Below are the code and all the weights of a small trained network. Each question names an input and a target symbol and asks about switching units off, where a switched-off unit gives its printed mean instead of its output.

import numpy as np


def w(rows, s, z=0):
    codes = np.array(rows[::2]) - 128.0
    scale = np.full(codes.shape[1], s)
    scale[-1] = z or s
    return codes * scale


def norm(h):
    return h / np.sqrt((h * h).mean(-1, keepdims=True) + 1e-5)


def f(y):
    return y / 2 * (1 + np.tanh(0.7978845608 * (y + 0.044715 * y**3)))


def softmax(a):
    e = np.exp(a - a.max(-1, keepdims=True))
    return e / e.sum(-1, keepdims=True)


def log_softmax(a):
    a = a - a.max(-1, keepdims=True)
    return a - np.log(np.exp(a).sum(-1, keepdims=True))


def net(x, mask):
    ids = ['ΓΔΘΞΣαβεζλμπτ'.index(c) for c in x.split()]
    T = len(ids)
    res = E[ids] + P[:T]
    r = norm(res)
    for j in range(2):
        rows = slice(3 * j, 3 * j + 3)
        q, k, v = (r @ M[0][rows].T for M in (Q, K, V))
        z = softmax(np.where(np.tri(T) > 0, q @ k.T / 3**0.5, -1e9)) @ v
        o = O[0][rows]
        res = res + np.where(mask[j], z, o[:, -1]) @ o[:, :-1]
    y = f(norm(res) @ A[0][:, :-1].T + A[0][:, -1])
    res = res + np.where(mask[2:18], y, B[0][:, -1]) @ B[0][:, :-1]
    return log_softmax(norm(res)[-1] @ U[:, :-1].T + U[:, -1])


Q, K, V, O, A, B = {}, {}, {}, {}, {}, {}
E = w([
[121,172,192,166,100,174,70,147,159,21,129],'Γ',
[173,150,106,157,146,175,98,87,133,163,92],'Δ',
[189,161,77,120,121,110,125,113,116,111,80],'Θ',
[58,125,118,73,199,88,133,70,253,111,100],'Ξ',
[165,135,71,153,84,86,69,137,138,146,45],'Σ',
[120,166,196,137,110,122,216,128,112,240,50],'α',
[86,158,199,52,91,166,186,76,171,86,49],'β',
[155,72,130,228,109,112,207,153,168,108,156],'ε',
[187,133,149,163,129,117,67,85,112,163,107],'ζ',
[140,97,60,117,89,168,97,113,131,140,86],'λ',
[190,132,95,108,141,102,142,106,68,96,128],'μ',
[123,119,80,102,69,87,140,142,161,165,208],'π',
[134,71,107,130,117,132,81,123,110,144,99],'τ',
],0.026)
P = w([
[67,198,107,129,159,128,128,169,83,127,139],'0',
[142,85,144,141,110,128,121,39,142,98,118],'1',
[191,79,150,154,92,125,110,48,133,115,126],'2',
[198,82,141,113,113,137,90,98,140,113,113],'3',
[247,53,148,112,118,150,100,126,148,120,124],'4',
[243,55,165,72,125,164,81,131,182,134,114],'5',
],0.014)
Q[0] = w([
[66,127,212,114,149,106,253,97,190,154,80],'h0',
[161,142,85,164,99,149,152,119,31,178,49],'h0',
[141,150,44,133,182,142,60,103,53,150,30],'h0',
[197,148,99,117,154,167,1,86,55,70,70],'h1',
[136,166,84,175,132,155,132,218,32,253,107],'h1',
[65,157,183,222,134,185,177,214,134,9,141],'h1',
],0.041)
K[0] = w([
[165,88,212,93,113,116,145,50,163,179,87],'h0',
[46,144,99,154,113,126,205,167,77,159,102],'h0',
[45,202,100,143,207,127,113,107,73,154,97],'h0',
[80,227,105,114,136,161,36,170,76,135,100],'h1',
[193,126,119,180,133,100,96,168,95,227,153],'h1',
[191,80,154,255,166,158,128,134,153,41,83],'h1',
],0.049)
V[0] = w([
[178,135,132,36,194,205,115,107,155,149,86],'h0',
[145,138,133,207,107,135,62,180,222,231,29],'h0',
[251,97,92,38,93,59,45,174,166,89,68],'h0',
[17,152,101,180,74,27,223,99,83,93,105],'h1',
[213,237,93,218,157,175,223,150,215,90,165],'h1',
[56,145,220,253,166,14,123,127,97,164,223],'h1',
],0.02)
O[0] = w([
[156,109,84,149,166,203,146,86,114,149,144,149],'h0',
[111,85,125,144,206,132,108,139,63,57,114,247],'h0',
[164,109,61,8,158,136,138,164,134,80,93,172],'h0',
[121,64,99,46,177,180,78,132,118,99,139,175],'h1',
[172,135,127,129,151,53,156,86,162,122,96,171],'h1',
[178,73,86,109,159,115,126,215,111,135,55,64],'h1',
],0.015,0.011)
A[0] = w([
[106,171,64,122,89,88,175,198,154,194,229,93],'n0',
[144,131,99,151,87,91,192,125,172,157,135,167],'n1',
[148,99,133,128,82,170,129,197,88,118,150,80],'n2',
[151,126,76,151,72,89,116,162,145,203,254,103],'n3',
[152,131,228,169,84,143,181,175,133,126,109,109],'n4',
[123,103,110,89,165,144,174,165,111,175,104,103],'n5',
[94,136,127,115,162,182,255,156,47,198,3,74],'n6',
[118,127,84,77,171,84,149,103,172,157,187,62],'n7',
[105,107,129,159,137,94,188,108,122,177,140,107],'n8',
[159,136,102,108,134,192,119,129,79,148,132,62],'n9',
[74,155,224,84,114,166,180,87,106,150,93,115],'n10',
[53,151,121,104,136,107,123,79,162,110,162,75],'n11',
[113,228,177,177,58,112,103,195,180,84,133,6],'n12',
[125,106,119,131,111,67,173,133,139,199,117,86],'n13',
[122,181,191,49,65,129,139,147,123,208,83,102],'n14',
[139,149,119,92,197,144,137,131,216,117,134,86],'n15',
],0.027,0.011)
B[0] = w([
[188,20,74,148,59,151,145,157,206,83,188,169],'n0',
[114,108,178,126,103,108,131,195,93,114,178,204],'n1',
[47,185,145,147,149,159,144,113,140,174,156,176],'n2',
[176,124,100,202,179,136,101,220,171,130,189,173],'n3',
[147,71,105,32,138,83,96,147,209,117,107,179],'n4',
[213,124,154,152,126,119,127,111,137,74,101,207],'n5',
[186,135,56,137,128,212,211,207,145,111,45,212],'n6',
[73,76,80,139,150,157,146,131,177,136,105,217],'n7',
[96,170,76,144,128,74,113,152,113,97,118,156],'n8',
[161,144,82,99,57,81,97,132,148,138,91,209],'n9',
[213,114,103,58,124,98,116,157,169,69,110,207],'n10',
[108,168,158,102,180,134,199,111,101,179,113,237],'n11',
[157,105,171,215,148,192,61,83,251,64,40,176],'n12',
[122,160,168,81,135,91,152,190,122,169,117,177],'n13',
[61,66,137,152,86,153,178,38,68,106,112,202],'n14',
[117,72,77,106,125,110,103,138,176,144,97,244],'n15',
],0.033,0.011)
U = w([
[127,146,207,151,111,149,79,112,231,65,66,82],'Γ',
[179,146,107,172,138,187,190,177,95,133,30,146],'Δ',
[220,126,116,137,193,133,103,139,151,198,188,151],'Θ',
[57,189,111,91,91,160,87,174,121,123,133,248],'Ξ',
[121,168,64,194,145,37,148,61,109,86,124,195],'Σ',
[128,107,91,51,166,135,67,147,58,1,133,4],'α',
[168,183,169,47,125,132,206,56,140,75,132,149],'β',
[138,113,170,79,139,37,131,216,124,189,101,147],'ε',
[109,85,180,106,61,117,162,63,61,110,28,104],'ζ',
[152,47,157,163,196,158,52,131,57,178,119,141],'λ',
[218,132,80,111,52,83,69,75,99,189,85,134],'μ',
[63,93,82,126,221,88,184,80,186,218,53,47],'π',
[145,46,97,139,64,140,180,136,141,92,215,151],'τ',
],0.0088,0.0034)

Each question gives the input, a string of symbols that net reads in full, and the target symbol t.
The units are the heads (3 rows each of Q, K, V and O) and the neurons (one row each of A and B). Each row of codes is followed by its name. A weight is (code - 128) times the scale printed after its matrix; where a second scale follows, it is the last column's (O, A, B and U).
mask holds one flag per unit, heads first, then neurons. A switched-off unit (its flag False) gives its mean, the last column of its rows in O or B, instead of its output. The means were averaged over made-up inputs and are rounded, as every weight is.
A unit's drop is (log p(t) with every unit on - log p(t) with that unit switched off) / (log p(t) with every unit on - log p(t) with every unit switched off).
The circuit of an input: a set's keep is (log p(t) with only the set's units on - log p(t) with every unit switched off) / (log p(t) with every unit on - log p(t) with every unit switched off). Starting from the 12 units with the biggest drops (on a tie, the unit counted first), units are removed one at a time, each time the one whose removal leaves the highest keep (on an exact tie, the one counted first), for as long as the keep stays at least 0.8.
circuit, biggest first: the units of the circuit, biggest drop first
unit that matters most: the unit with the biggest drop
k most important neurons: the k neurons with the biggest drops, biggest first
heads that matter: for each layer, one digit per head in row order, 1 if its drop is at least 0.15 and else 0, layers parted by /
input Σ μ ζ, target α: circuit, biggest first => [h0]
input Δ ζ Θ, target Σ: heads that matter => 11
input Γ α ζ ζ λ, target ε: circuit, biggest first => [h1 h0 n13]
input τ ζ ε ζ Σ, target Ξ: circuit, biggest first => [h1 n2]
input ζ ζ α, target Δ: heads that matter => 01
input λ Ξ Ξ Θ λ ε, target ε: heads that matter => 01
input Γ Ξ Γ π Ξ ζ, target ε: circuit, biggest first => [h1 h0 n13]
input Δ Σ π Ξ ζ Σ, target Σ: circuit, biggest first => [h0 h1 n8]
input λ Θ Σ μ, target β: heads that matter => 01
input Γ Σ π Γ Θ, target ε: circuit, biggest first => [h1 h0 n13]
input ζ τ Δ, target Δ: circuit, biggest first => [h1 n6]
input β α μ Γ, target Γ: circuit, biggest first => [h1 n12]
input ζ ζ ε π β, target β: heads that matter => 11
input ε λ Ξ τ π π, target τ: circuit, biggest first => [h1 n0]
input ζ ζ Γ, target Γ: heads that matter => 00
input Ξ μ ζ Σ, target μ: unit that matters most => h1
input Σ ζ π τ Ξ, target π: 2 most important neurons => [n11 n15]
input Ξ μ ε, target ε: heads that matter => 11
input ε ζ Θ, target Γ: heads that matter => 10
input ε Ξ ε Γ λ, target Γ: circuit, biggest first => [h0 n12]
input Ξ λ π α Δ, target μ: heads that matter => 00
input Θ Θ π Ξ Σ, target π: heads that matter => 01
